Below is a small trained network, with its code and all its weights. Each question gives an input and a class and asks what happens when units are switched off, that is, made to give their printed mean instead of their output.

import numpy as np


def w(rows, s, z=0):
    codes = np.array(rows[::2]) - 128.0
    scale = np.full(codes.shape[1], s)
    scale[-1] = z or s
    return codes * scale


def norm(h):
    return h / np.sqrt((h * h).mean(-1, keepdims=True) + 1e-5)


def f(y):
    return y / 2 * (1 + np.tanh(0.7978845608 * (y + 0.044715 * y**3)))


def log_softmax(a):
    a = a - a.max(-1, keepdims=True)
    return a - np.log(np.exp(a).sum(-1, keepdims=True))


def net(x, mask):
    res = np.array(x, float).reshape(1, 5) / 4 @ E
    u = 0
    for l in range(2):
        y = f(norm(res) @ A[l][:, :-1].T + A[l][:, -1])
        res = res + np.where(mask[u : u + 15], y, B[l][:, -1]) @ B[l][:, :-1]
        u += 15
    return log_softmax(norm(res)[-1] @ U[:, :-1].T + U[:, -1])


A, B = {}, {}
E = w([
[115,220,104,161,113,84,59,193,137,126,104],'x0',
[1,132,170,130,119,114,167,116,153,170,69],'x1',
[126,132,133,123,118,134,124,127,128,123,128],'x2',
[117,127,128,119,122,133,128,139,131,126,136],'x3',
[135,171,132,138,194,192,146,115,243,109,126],'x4',
],0.0093)
A[0] = w([
[99,129,140,115,159,168,126,130,156,130,130,24],'0.n0',
[32,95,231,113,112,128,203,96,152,210,47,43],'0.n1',
[152,130,104,126,172,195,170,100,195,95,152,114],'0.n2',
[162,144,131,158,160,156,120,145,146,106,140,46],'0.n3',
[153,234,58,161,128,75,9,215,137,100,107,55],'0.n4',
[127,197,100,168,162,144,93,173,189,129,107,6],'0.n5',
[145,61,114,138,82,71,114,148,2,153,169,186],'0.n6',
[111,157,131,180,143,150,73,134,162,140,156,3],'0.n7',
[21,100,154,105,73,71,140,118,24,219,56,63],'0.n8',
[99,146,108,83,115,135,150,132,112,110,155,100],'0.n9',
[112,173,93,167,73,44,66,173,93,141,118,28],'0.n10',
[27,147,159,156,156,138,164,97,186,126,76,22],'0.n11',
[136,155,108,104,83,55,114,172,65,153,97,102],'0.n12',
[182,95,97,136,106,118,93,127,79,78,178,110],'0.n13',
[27,216,128,206,105,83,140,197,133,154,11,24],'0.n14',
],0.0062,0.0039)
B[0] = w([
[136,162,110,146,113,141,159,142,82,120,108,124],'0.n0',
[179,59,1,185,86,140,146,123,145,20,81,221],'0.n1',
[142,104,200,186,157,171,101,170,86,133,175,191],'0.n2',
[116,77,164,134,81,119,115,132,163,130,168,138],'0.n3',
[108,103,39,190,60,105,200,115,138,64,130,245],'0.n4',
[140,107,94,66,66,69,138,71,153,135,164,171],'0.n5',
[140,124,92,68,96,112,161,113,87,144,70,254],'0.n6',
[135,123,130,97,95,61,173,98,149,117,127,130],'0.n7',
[152,50,171,176,146,67,41,130,139,89,248,246],'0.n8',
[155,107,116,143,145,116,128,105,121,150,109,124],'0.n9',
[104,145,147,189,183,209,130,183,64,108,102,188],'0.n10',
[115,168,86,85,126,185,198,117,102,177,68,180],'0.n11',
[132,98,141,152,138,188,124,165,92,120,109,187],'0.n12',
[81,162,158,66,164,165,186,147,117,149,92,186],'0.n13',
[134,176,242,68,165,137,63,148,116,230,143,226],'0.n14',
],0.0064,0.0076)
A[1] = w([
[88,162,111,100,144,160,162,112,184,173,48,115],'1.n0',
[99,93,91,133,94,50,133,89,152,113,147,93],'1.n1',
[130,146,135,167,93,72,88,152,162,124,181,49],'1.n2',
[113,177,77,151,92,101,133,147,84,131,62,59],'1.n3',
[158,173,148,149,136,163,126,123,162,105,193,91],'1.n4',
[150,93,153,90,122,81,100,158,43,126,151,97],'1.n5',
[136,153,82,161,133,80,131,118,216,83,122,37],'1.n6',
[91,175,230,91,146,97,48,160,156,226,84,164],'1.n7',
[182,67,124,113,138,152,111,122,123,102,152,154],'1.n8',
[134,149,76,158,108,176,172,107,199,115,120,3],'1.n9',
[154,101,94,55,127,156,192,96,126,144,92,184],'1.n10',
[131,140,142,79,118,139,100,103,121,111,137,82],'1.n11',
[164,131,223,123,185,160,82,137,139,163,160,18],'1.n12',
[133,220,97,114,126,116,99,130,211,133,120,79],'1.n13',
[146,125,154,2,134,113,130,104,84,222,103,96],'1.n14',
],0.0093,0.0038)
B[1] = w([
[107,133,91,106,130,201,222,55,122,104,76,182],'1.n0',
[201,89,131,79,199,68,76,114,69,84,119,179],'1.n1',
[134,103,120,194,152,127,105,130,203,162,146,166],'1.n2',
[216,67,110,77,222,208,126,129,86,75,118,184],'1.n3',
[137,77,129,131,157,80,95,123,101,116,164,186],'1.n4',
[129,184,94,157,137,173,145,115,235,126,93,253],'1.n5',
[126,148,174,153,98,110,110,124,215,197,183,180],'1.n6',
[104,170,227,100,74,87,102,133,68,246,108,229],'1.n7',
[99,162,140,27,128,86,178,76,100,159,107,246],'1.n8',
[99,149,155,219,157,131,77,156,181,150,150,189],'1.n9',
[73,185,165,179,116,110,52,179,153,160,132,232],'1.n10',
[103,146,150,131,148,141,117,131,109,170,115,118],'1.n11',
[110,112,155,98,156,161,86,185,3,62,155,178],'1.n12',
[176,160,78,24,48,9,185,86,155,147,148,187],'1.n13',
[94,212,155,104,68,99,181,98,254,184,138,196],'1.n14',
],0.0075,0.0065)
U = w([
[104,229,155,36,67,109,201,80,158,211,86,254],'0',
[130,4,104,103,103,40,112,59,104,85,95,172],'1',
[149,110,212,74,205,168,122,118,47,87,213,56],'2',
[61,118,117,230,161,236,183,79,204,99,79,26],'3',
[188,154,36,149,115,212,141,201,64,59,63,104],'4',
[91,139,225,201,101,102,11,189,72,192,115,63],'5',
[196,154,92,164,106,53,114,129,224,115,216,105],'6',
],0.014,0.0018)

Each question gives the input, the list of numbers given to net, and the class t.
The units are the neurons (one row each of A and B). Each row of codes is followed by its name. A weight is (code - 128) times the scale printed after its matrix; where a second scale follows, it is the last column's (A, B and U).
mask holds one flag per neuron, layer by layer. A switched-off neuron (its flag False) gives its mean, the last column of its row in B, instead of its output. The means were averaged over made-up inputs and are rounded, as every weight is.
A unit's drop is (log p(t) with every unit on - log p(t) with that unit switched off) / (log p(t) with every unit on - log p(t) with every unit switched off).
The circuit of an input: a set's keep is (log p(t) with only the set's units on - log p(t) with every unit switched off) / (log p(t) with every unit on - log p(t) with every unit switched off). Starting from the 12 units with the biggest drops (on a tie, the unit counted first), units are removed one at a time, each time the one whose removal leaves the highest keep (on an exact tie, the one counted first), for as long as the keep stays at least 0.8.
circuit, biggest first: the units of the circuit, biggest drop first
top k neurons: the k neurons with the biggest drops, biggest first
top k neurons in layer l: the k neurons of layer l with the biggest drops, biggest first
drop of u: that unit's drop, to one decimal
input [8,0,-1,2,-5], class 4: top 2 neurons => (0.n4, 1.n3)
input [-1,0,1,4,-8], class 0: circuit, biggest first => (1.n5)
input [0,7,7,2,6], class 3: top 3 neurons => (0.n1, 1.n8, 1.n9)
input [4,2,8,8,0], class 5: top 3 neurons in layer 0 => (0.n14, 0.n6, 0.n10)
input [0,1,8,-5,-8], class 1: top 4 neurons => (0.n8, 0.n14, 0.n6, 1.n10)
input [-6,8,2,-5,0], class 1: top 2 neurons in layer 0 => (0.n8, 0.n1)
input [0,-7,-6,-8,8], class 2: circuit, biggest first => (0.n2, 1.n12)
input [-4,-8,4,3,0], class 0: top 2 neurons => (0.n8, 1.n14)
input [4,1,5,-6,0], class 5: top 3 neurons => (0.n14, 0.n1, 0.n10)
input [-6,1,-7,-3,2], class 3: top 3 neurons => (0.n8, 0.n14, 0.n1)
input [0,8,0,0,-1], class 1: top 3 neurons in layer 0 => (0.n1, 0.n8, 0.n2)
input [-4,0,-1,-8,8], class 2: top 3 neurons => (0.n2, 0.n4, 1.n12)
input [-7,0,-6,8,6], class 2: top 2 neurons => (0.n2, 0.n4)
input [-3,7,6,7,4], class 3: circuit, biggest first => (0.n1)
input [1,-4,-7,5,0], class 4: top 3 neurons in layer 0 => (0.n8, 0.n13, 0.n4)
input [0,-5,-8,0,-8], class 0: top 2 neurons => (1.n14, 0.n1)
input [0,-5,6,-5,8], class 2: top 3 neurons in layer 0 => (0.n2, 0.n1, 0.n4)
input [-5,-5,3,6,0], class 0: drop of 0.n8 => 0.3
input [-2,-1,-5,3,-6], class 0: drop of 1.n0 => 0.0
